Here is a tiny trained network, its code and every weight. The questions are about switching its units off for an input and a target symbol, where a switched-off unit gives its printed mean instead of its output.

import numpy as np


def w(rows, s, z=0):
    codes = np.array(rows[::2]) - 128.0
    scale = np.full(codes.shape[1], s)
    scale[-1] = z or s
    return codes * scale


def norm(h):
    return h / np.sqrt((h * h).mean(-1, keepdims=True) + 1e-5)


def f(y):
    return np.maximum(y, 0)


def softmax(a):
    e = np.exp(a - a.max(-1, keepdims=True))
    return e / e.sum(-1, keepdims=True)


def log_softmax(a):
    a = a - a.max(-1, keepdims=True)
    return a - np.log(np.exp(a).sum(-1, keepdims=True))


def net(x, mask):
    ids = ['ΘΩηλπτ'.index(c) for c in x.split()]
    T = len(ids)
    res = E[ids] + P[:T]
    r = norm(res)
    for j in range(2):
        rows = slice(2 * j, 2 * j + 2)
        q, k, v = (r @ M[0][rows].T for M in (Q, K, V))
        z = softmax(np.where(np.tri(T) > 0, q @ k.T / 2**0.5, -1e9)) @ v
        o = O[0][rows]
        res = res + np.where(mask[j], z, o[:, -1]) @ o[:, :-1]
    y = f(norm(res) @ A[0][:, :-1].T + A[0][:, -1])
    res = res + np.where(mask[2:10], y, B[0][:, -1]) @ B[0][:, :-1]
    return log_softmax(norm(res)[-1] @ U[:, :-1].T + U[:, -1])


Q, K, V, O, A, B = {}, {}, {}, {}, {}, {}
E = w([
[151,107,144,125,132,119,117,120],'Θ',
[179,148,121,96,142,171,159,95],'Ω',
[159,125,107,169,206,212,89,159],'η',
[140,141,110,89,228,247,140,122],'λ',
[95,169,103,119,102,157,180,132],'π',
[65,132,54,124,241,149,144,77],'τ',
],0.011)
P = w([
[182,72,222,144,84,47,237,11],'0',
[71,139,182,221,53,42,53,61],'1',
[124,94,77,225,206,191,132,207],'2',
[142,44,202,72,143,159,123,210],'3',
[71,166,23,3,40,113,62,120],'4',
[84,126,48,186,137,127,50,255],'5',
[152,76,179,75,177,81,88,231],'6',
],0.0055)
Q[0] = w([
[130,63,139,31,185,130,133,223],'head 1',
[190,136,170,97,63,124,135,132],'head 1',
[93,156,69,25,112,107,64,127],'head 2',
[255,20,139,51,129,147,140,146],'head 2',
],0.008)
K[0] = w([
[2,185,44,96,106,91,46,201],'head 1',
[40,180,75,125,94,171,164,122],'head 1',
[75,221,132,205,61,131,24,71],'head 2',
[40,170,36,77,155,139,60,190],'head 2',
],0.0059)
V[0] = w([
[35,185,72,128,116,185,165,150],'head 1',
[82,60,96,122,220,138,142,47],'head 1',
[125,72,90,255,164,127,35,162],'head 2',
[189,129,79,39,165,212,33,219],'head 2',
],0.0051)
O[0] = w([
[141,98,102,169,171,192,160,219,136],'head 1',
[55,68,119,94,125,84,105,96,253],'head 1',
[216,140,101,132,171,46,119,132,231],'head 2',
[93,51,178,103,23,117,123,2,210],'head 2',
],0.0081,0.0041)
A[0] = w([
[100,104,163,164,115,146,150,244,194],'neuron 1',
[148,149,25,151,103,150,172,124,122],'neuron 2',
[127,141,110,39,220,113,90,175,191],'neuron 3',
[100,61,110,119,70,145,138,119,186],'neuron 4',
[80,75,177,115,87,131,149,73,49],'neuron 5',
[2,166,53,68,159,151,204,107,229],'neuron 6',
[152,104,144,212,122,82,92,108,208],'neuron 7',
[150,109,146,137,186,142,107,98,251],'neuron 8',
],0.0069,0.0018)
B[0] = w([
[193,151,93,99,129,121,139,147,173],'neuron 1',
[76,159,180,62,88,185,3,103,162],'neuron 2',
[65,104,148,205,130,60,207,118,235],'neuron 3',
[134,144,90,147,141,196,234,186,201],'neuron 4',
[46,191,69,92,39,155,100,172,195],'neuron 5',
[184,81,188,167,152,101,40,181,233],'neuron 6',
[211,139,11,52,127,131,110,164,212],'neuron 7',
[127,154,130,84,76,88,149,123,255],'neuron 8',
],0.0057)
U = w([
[69,204,115,175,135,74,171,112,206],'Θ',
[151,183,223,141,98,157,3,154,157],'Ω',
[169,133,110,12,98,45,44,74,72],'η',
[11,96,105,50,55,214,57,73,7],'λ',
[225,167,86,226,131,207,218,178,227],'π',
[87,7,150,216,139,68,182,142,128],'τ',
],0.0054,0.0013)

Each question gives the input, a string of symbols that net reads in full, and the target symbol t.
The units are the heads (2 rows each of Q, K, V and O) and the neurons (one row each of A and B). Each row of codes is followed by its name. A weight is (code - 128) times the scale printed after its matrix; where a second scale follows, it is the last column's (O, A, B and U).
mask holds one flag per unit, heads first, then neurons. A switched-off unit (its flag False) gives its mean, the last column of its rows in O or B, instead of its output. The means were averaged over made-up inputs and are rounded, as every weight is.
A unit's drop is (log p(t) with every unit on - log p(t) with that unit switched off) / (log p(t) with every unit on - log p(t) with every unit switched off).
The circuit of an input: a set's keep is (log p(t) with only the set's units on - log p(t) with every unit switched off) / (log p(t) with every unit on - log p(t) with every unit switched off). Starting from all 10 units, units are removed one at a time, each time the one whose removal leaves the highest keep (on an exact tie, the one counted first), for as long as the keep stays at least 0.8.
circuit, biggest first: the units of the circuit, biggest drop first
most important unit: the unit with the biggest drop
k most important neurons: the k neurons with the biggest drops, biggest first
which heads matter: for each layer, one digit per head in row order, 1 if its drop is at least 0.15 and else 0, layers parted by /
drop when u is switched off: that unit's drop, to one decimal
input η π Θ Ω Ω, target π: most important unit	head 2
input η Ω λ Ω, target λ: circuit, biggest first	(head 2; neuron 5)
input η η τ λ, target τ: circuit, biggest first	(neuron 3; neuron 7)
input η π η η π π, target Ω: 2 most important neurons	(neuron 2; neuron 6)
input τ Ω η η, target η: which heads matter	01
input λ Ω η Ω τ η Ω, target τ: which heads matter	10
input π Θ η η, target η: circuit, biggest first	(head 2; head 1)
input Ω π η η Ω π η, target π: which heads matter	10
input τ Ω Θ Θ λ, target Ω: which heads matter	01
input η π Θ, target η: circuit, biggest first	(head 2; neuron 7)
input η τ Ω Ω, target τ: circuit, biggest first	(neuron 3; head 1; head 2)
input λ π η η η, target π: which heads matter	11
input Ω Θ Ω τ η, target Θ: circuit, biggest first	(head 2; neuron 3)
input η Θ Θ λ Ω η π, target π: which heads matter	10
input η Θ η η η, target Θ: 2 most important neurons	(neuron 3; neuron 6)
input τ η π Θ, target π: most important neuron	(neuron 1)
input η Θ Θ π Θ, target Θ: 3 most important neurons	(neuron 3; neuron 6; neuron 7)
input π Ω η η η, target Ω: 4 most important neurons	(neuron 2; neuron 4; neuron 6; neuron 7)
input λ η Θ λ τ τ π, target τ: 2 most important neurons	(neuron 7; neuron 3)
input π τ λ Ω λ, target τ: most important neuron	(neuron 3)
input η Ω Ω π Ω, target Ω: 2 most important neurons	(neuron 6; neuron 2)
input Ω η η π Θ λ λ, target λ: drop when neuron 3 is switched off	0.0
input η η η Ω π η Ω, target π: drop when head 1 is switched off	1.1
input λ η λ η η π λ, target π: drop when head 1 is switched off	2.7
input η η Θ, target η: drop when neuron 5 is switched off	0.0
